Input:
[[ -2 -24   4  13 -60]
 [  6  30   0  42  37]
 [-25 -27  -6  -6  25]]
Output: -6

Input:
[[ 20   5 -23   0   8  -1]
 [ -1  -5   1  45  -9   1]
 [-40   5  -6 -14 -32  -9]]
Output: -32

Input:
[[ 18   7   7 -16  40]
 [-34   9  17 -17 -41]
 [-63  23  15   1 -43]]
Output: 1

Input:
[[  3 -55 -21 -19 -35   5 -56]
 [ 15   3  17   8   5  36  20]
 [ -1  15  38   0 -26 -55  25]]
Output: -55

Input:
[[  1  -7   8  24  42 -21 -18]
 [ 15  18  10 -30 -48  -1  57]
 [ -8  18   6   1 -15  -8  24]]
Output: -8

Input:
[[-21   9 -37 -50]
 [  4  -2   2  -2]
 [-42 -51 -15  -8]]
Output: -15

Input:
[[24 46  4  8]
 [17 35  3  6]
 [13 26  2  4]]
Output: 2
---
[14 44 77 35 85 65 16] | 14, 16

[[-212 -237 -389 -216   63 -250]
 [-183 -201  261 -218  570 -695]] | -212, -695

[[160  58  61 827]
 [142  48  70 126]
 [134  40  52 508]] | 160, 508

[213 112  74 157  25  48  33] | 213, 33

[[3240 5968 7632 9060 1190 5478]
 [3240 5968 5298 6267 1190 5478]
 [3240 5968 5298 6267 1190 4831]] | 3240, 4831

[[-738  -71   94  409]
 [-421 -768 -396  652]] | -738, 652

[7393 3208 2302 8923 3770 8754 5133] | 7393, 5133

[[382 140 206 161 270 190]
 [589 551 585 772 911  63]] | 382, 63

[[143 161  58 158 252 191 156]
 [ 78 176 112 167 249 121 187]
 [ 97 156 181 157 137 211 100]] | 143, 100
---
[-10 -48 -38 -47 -30   0 -30] Answer: -30

[[-26  38  -5  14]
 [-55  51 -44 -28]] Answer: 51

[[ 45 -44 -23   4]
 [ 31 -48 -29 -13]
 [-15 -32 -30 -42]] Answer: -32

[-49  18  -1  -2] Answer: 18

[-25 -28 -47 -49 -22] Answer: -47

[ 14  10 -52   5 -18  32] Answer: 5

[-14  49   7  11  -2] Answer: 7
---
[  1 -14 -48 -30  -6 -15  -5] gives -5
[ 0  3 -1 -3 52] gives 52
[ 26 -60 -42 -29  -1] gives -1
[-34 -16 -16 -17 -34 -47] gives -47
[ -5   3  16   6   0 -55] gives -55
[  2  45 -23   6   6 -19  11] gives 11
[ -4 -12 -34   4  -5 -15 -62] gives -62
[-10  -1   2  -1  -6 -15  46] gives 46
[51 43  1  1  0] gives 0
[56 45 46 37] gives 37
---
[ 62  10  -3  25  21 -39] ans = 62
[-23  12  45  49   4   8 -20] ans = -23
[ -9 -48  56  60  17] ans = -9
[ 14  53  27  -9 -44 -34] ans = 14
[-54  23 -24   7   6 -26   1] ans = -54
[-43 -29 -30  50  46] ans = -43
[ -3 -16   8  -3 -19  49 -26] ans = -3
---
[0.071, 0.040, -0.042, -0.184, 0.028, 0.160, -0.030]: 0.160, 0.071

[[159.083, -121.828, 144.231, -18.791, -19.320, 179.996],
 [62.337, -84.397, -25.432, 191.440, -19.320, 179.996],
 [225.312, -121.828, 2.174, -71.268, -35.675, 177.192]]: 225.312, 191.440

[-0.3, -5.8, 1.0, -13.6, 10.4]: 10.4, 1.0

[[-8.1, 8.7, -8.0, 12.6, 4.0, 23.3, -4.1],
 [-7.8, 10.4, -8.9, 12.3, 4.2, 20.9, -3.8],
 [4.3, 7.9, -4.0, -0.6, 1.5, -19.9, 5.5]]: 23.3, 20.9

[[1.11, -0.87, 2.08, -1.93],
 [2.01, -0.22, 1.18, -1.99]]: 2.08, 2.01

[-0.384, -0.351, -1.311, 1.385, 0.365]: 1.385, 0.365

[[-2.110, -1.925, 1.855, -0.893, -1.852, 0.352, 1.337],
 [0.329, 1.295, 0.195, 1.993, -0.013, 1.054, 0.562],
 [1.044, 1.946, -2.103, 1.135, 1.224, 0.928, -0.653]]: 1.993, 1.946
---
[120  94  41 143 200]	200
[75 73 61 10]	10
[ 33   3  -9 -46]	-46
[740  38 523 480 938]	938
[-567 -421 -831 -104  554 -605]	-605
[6842 7863 6616 7463 7982 2555]	2555
---
[[ 24  27 -19  12  -7]
 [ 16  -6  13   3   3]
 [ 21  23 -50  12 -11]] -6

[[ 40   2   8  40]
 [ -7  21 -32 -49]] 21

[[ 30   4  11 -23  29  18]
 [ 53  10  -7 -17  18  25]
 [ 15 -33  -5 -25   2   7]] 10

[[ 14  -3 -30   8]
 [ 38  34  53 -25]
 [ -8  12 -22 -11]] 34

[[-12 -43 -20  15 -15]
 [-23  31  45   1 -32]
 [ 37  -5  54  35   5]] 31

[[-33  51 -17 -31]
 [  6  -2  25 -19]] -2
